Here is a tiny trained network, its code and every weight. The questions are about switching its units off for an input and a target symbol, where a switched-off unit gives its printed mean instead of its output.

import numpy as np


def w(rows, s, z=0):
    codes = np.array(rows[::2]) - 128.0
    scale = np.full(codes.shape[1], s)
    scale[-1] = z or s
    return codes * scale


def softmax(a):
    e = np.exp(a - a.max(-1, keepdims=True))
    return e / e.sum(-1, keepdims=True)


def log_softmax(a):
    a = a - a.max(-1, keepdims=True)
    return a - np.log(np.exp(a).sum(-1, keepdims=True))


def net(x, mask):
    ids = ['γζηθλξψ'.index(c) for c in x.split()]
    T = len(ids)
    res = E[ids] + P[:T]
    u = 0
    for l in range(3):
        r = res
        for j in range(2):
            rows = slice(3 * j, 3 * j + 3)
            q, k, v = (r @ M[l][rows].T for M in (Q, K, V))
            z = softmax(np.where(np.tri(T) > 0, q @ k.T / 3**0.5, -1e9)) @ v
            o = O[l][rows]
            res = res + np.where(mask[u + j], z, o[:, -1]) @ o[:, :-1]
        u += 2
    return log_softmax(res[-1] @ U[:, :-1].T + U[:, -1])


Q, K, V, O = {}, {}, {}, {}
E = w([
[178,129,152],'γ',
[241,226,56],'ζ',
[65,52,122],'η',
[112,71,131],'θ',
[255,152,123],'λ',
[129,154,79],'ξ',
[184,95,209],'ψ',
],0.011)
P = w([
[45,112,137],'0',
[120,122,27],'1',
[177,153,244],'2',
[138,84,93],'3',
[134,167,187],'4',
[160,87,101],'5',
[118,147,200],'6',
[153,102,74],'7',
[116,126,228],'8',
[150,64,99],'9',
[130,146,225],'10',
[166,96,76],'11',
[110,151,211],'12',
[160,90,84],'13',
],0.011)
Q[0] = w([
[87,135,166],'0.h0',
[114,44,190],'0.h0',
[114,110,116],'0.h0',
[138,247,118],'0.h1',
[104,116,121],'0.h1',
[196,152,132],'0.h1',
],0.015)
K[0] = w([
[88,130,109],'0.h0',
[187,155,139],'0.h0',
[103,148,196],'0.h0',
[139,103,247],'0.h1',
[103,141,74],'0.h1',
[168,80,150],'0.h1',
],0.014)
V[0] = w([
[35,68,131],'0.h0',
[179,138,180],'0.h0',
[145,254,125],'0.h0',
[128,150,82],'0.h1',
[124,150,123],'0.h1',
[105,179,113],'0.h1',
],0.011)
O[0] = w([
[52,66,246,4],'0.h0',
[134,163,99,188],'0.h0',
[54,216,123,159],'0.h0',
[64,177,4,128],'0.h1',
[70,252,116,125],'0.h1',
[111,227,193,100],'0.h1',
],0.0043,0.0036)
Q[1] = w([
[118,72,133],'1.h0',
[247,36,131],'1.h0',
[147,183,153],'1.h0',
[177,76,186],'1.h1',
[59,187,168],'1.h1',
[84,113,111],'1.h1',
],0.012)
K[1] = w([
[194,91,33],'1.h0',
[65,129,111],'1.h0',
[213,83,254],'1.h0',
[136,96,53],'1.h1',
[234,250,94],'1.h1',
[129,167,120],'1.h1',
],0.0088)
V[1] = w([
[110,144,80],'1.h0',
[69,75,75],'1.h0',
[89,136,118],'1.h0',
[251,119,129],'1.h1',
[95,166,152],'1.h1',
[143,162,46],'1.h1',
],0.012)
O[1] = w([
[208,210,16,119],'1.h0',
[170,174,139,20],'1.h0',
[139,206,159,43],'1.h0',
[212,109,202,252],'1.h1',
[3,246,120,26],'1.h1',
[189,136,116,148],'1.h1',
],0.0064,0.0012)
Q[2] = w([
[13,142,126],'2.h0',
[170,70,2],'2.h0',
[87,112,130],'2.h0',
[112,240,242],'2.h1',
[123,186,210],'2.h1',
[147,10,16],'2.h1',
],0.0082)
K[2] = w([
[101,190,49],'2.h0',
[81,31,135],'2.h0',
[166,124,96],'2.h0',
[239,79,172],'2.h1',
[255,57,79],'2.h1',
[49,160,147],'2.h1',
],0.0092)
V[2] = w([
[75,192,151],'2.h0',
[161,171,123],'2.h0',
[181,127,39],'2.h0',
[235,123,176],'2.h1',
[65,172,73],'2.h1',
[146,6,152],'2.h1',
],0.011)
O[2] = w([
[198,7,135,25],'2.h0',
[162,163,1,110],'2.h0',
[163,231,198,3],'2.h0',
[151,119,17,2],'2.h1',
[169,162,167,200],'2.h1',
[14,247,106,101],'2.h1',
],0.0059,0.0019)
U = w([
[97,78,59,143],'γ',
[154,84,59,2],'ζ',
[66,239,198,122],'η',
[70,148,114,120],'θ',
[111,157,24,160],'λ',
[132,160,195,216],'ξ',
[65,21,2,105],'ψ',
],0.0075,0.0039)

Each question gives the input, a string of symbols that net reads in full, and the target symbol t.
The units are the heads (3 rows each of Q, K, V and O). Each row of codes is followed by its name. A weight is (code - 128) times the scale printed after its matrix; where a second scale follows, it is the last column's (O and U).
mask holds one flag per head, layer by layer. A switched-off head (its flag False) gives its mean, the last column of its rows in O, instead of its output. The means were averaged over made-up inputs and are rounded, as every weight is.
A unit's drop is (log p(t) with every unit on - log p(t) with that unit switched off) / (log p(t) with every unit on - log p(t) with every unit switched off).
The circuit of an input: a set's keep is (log p(t) with only the set's units on - log p(t) with every unit switched off) / (log p(t) with every unit on - log p(t) with every unit switched off). Starting from all 6 units, units are removed one at a time, each time the one whose removal leaves the highest keep (on an exact tie, the one counted first), for as long as the keep stays at least 0.8.
circuit, biggest first: the units of the circuit, biggest drop first
which heads matter: for each layer, one digit per head in row order, 1 if its drop is at least 0.15 and else 0, layers parted by /
drop when u is switched off: that unit's drop, to one decimal
input λ γ ξ λ λ λ λ θ γ λ ξ, target λ: which heads matter	00 / 01 / 11
input ψ ψ ζ ζ, target ψ: which heads matter	11 / 10 / 10
input ξ ζ η ζ ξ θ θ ξ ψ ξ ψ λ ψ θ, target ξ: circuit, biggest first	(2.h1 1.h1)
input ξ λ θ λ ψ ζ ζ γ ξ γ λ η, target ξ: which heads matter	00 / 01 / 01
input λ γ λ λ λ η ζ λ ζ, target λ: circuit, biggest first	(2.h1 2.h0)
input λ λ ψ ξ γ ψ ψ ψ λ η γ γ η, target λ: circuit, biggest first	(2.h1 1.h1 2.h0)
input ξ θ ξ η ψ λ θ ψ, target ξ: circuit, biggest first	(1.h1 2.h1 0.h1)
input θ ξ ψ, target ψ: circuit, biggest first	(2.h1 2.h0)
input η ξ ψ ξ λ λ ξ ξ θ λ θ ζ θ λ, target η: circuit, biggest first	(2.h1 1.h1)
input ζ η ψ ψ ψ ξ ψ ξ γ ξ η θ, target ζ: which heads matter	11 / 11 / 01
input ξ λ λ λ γ λ ψ ζ, target ξ: circuit, biggest first	(2.h1 1.h1)
input ζ ξ λ ξ γ η ξ ψ λ η λ ψ, target ζ: which heads matter	11 / 11 / 01
input λ η ξ λ γ ξ ξ ξ γ θ ξ ξ γ η, target λ: circuit, biggest first	(2.h0 1.h0 2.h1 1.h1)
input ζ ξ ψ λ ξ ξ ξ γ, target ζ: circuit, biggest first	(2.h1 0.h1 1.h1 1.h0)
input ζ ψ λ γ γ η ξ ζ ξ ξ ξ η ζ ζ, target ζ: circuit, biggest first	(2.h1 0.h0 1.h1 0.h1)
input η ζ ψ ξ ξ γ γ ψ, target η: which heads matter	10 / 01 / 01
input λ λ ξ η ψ λ ψ λ ξ γ θ λ λ, target λ: circuit, biggest first	(2.h1)
input λ γ λ γ ξ λ γ ξ γ θ, target λ: which heads matter	10 / 01 / 11
input η η γ λ θ ψ θ ψ ξ ξ, target η: drop when 1.h0 is switched off	-0.1
input ζ ψ γ λ, target ζ: drop when 2.h0 is switched off	0.0
input η θ ψ, target ψ: drop when 2.h1 is switched off	0.5
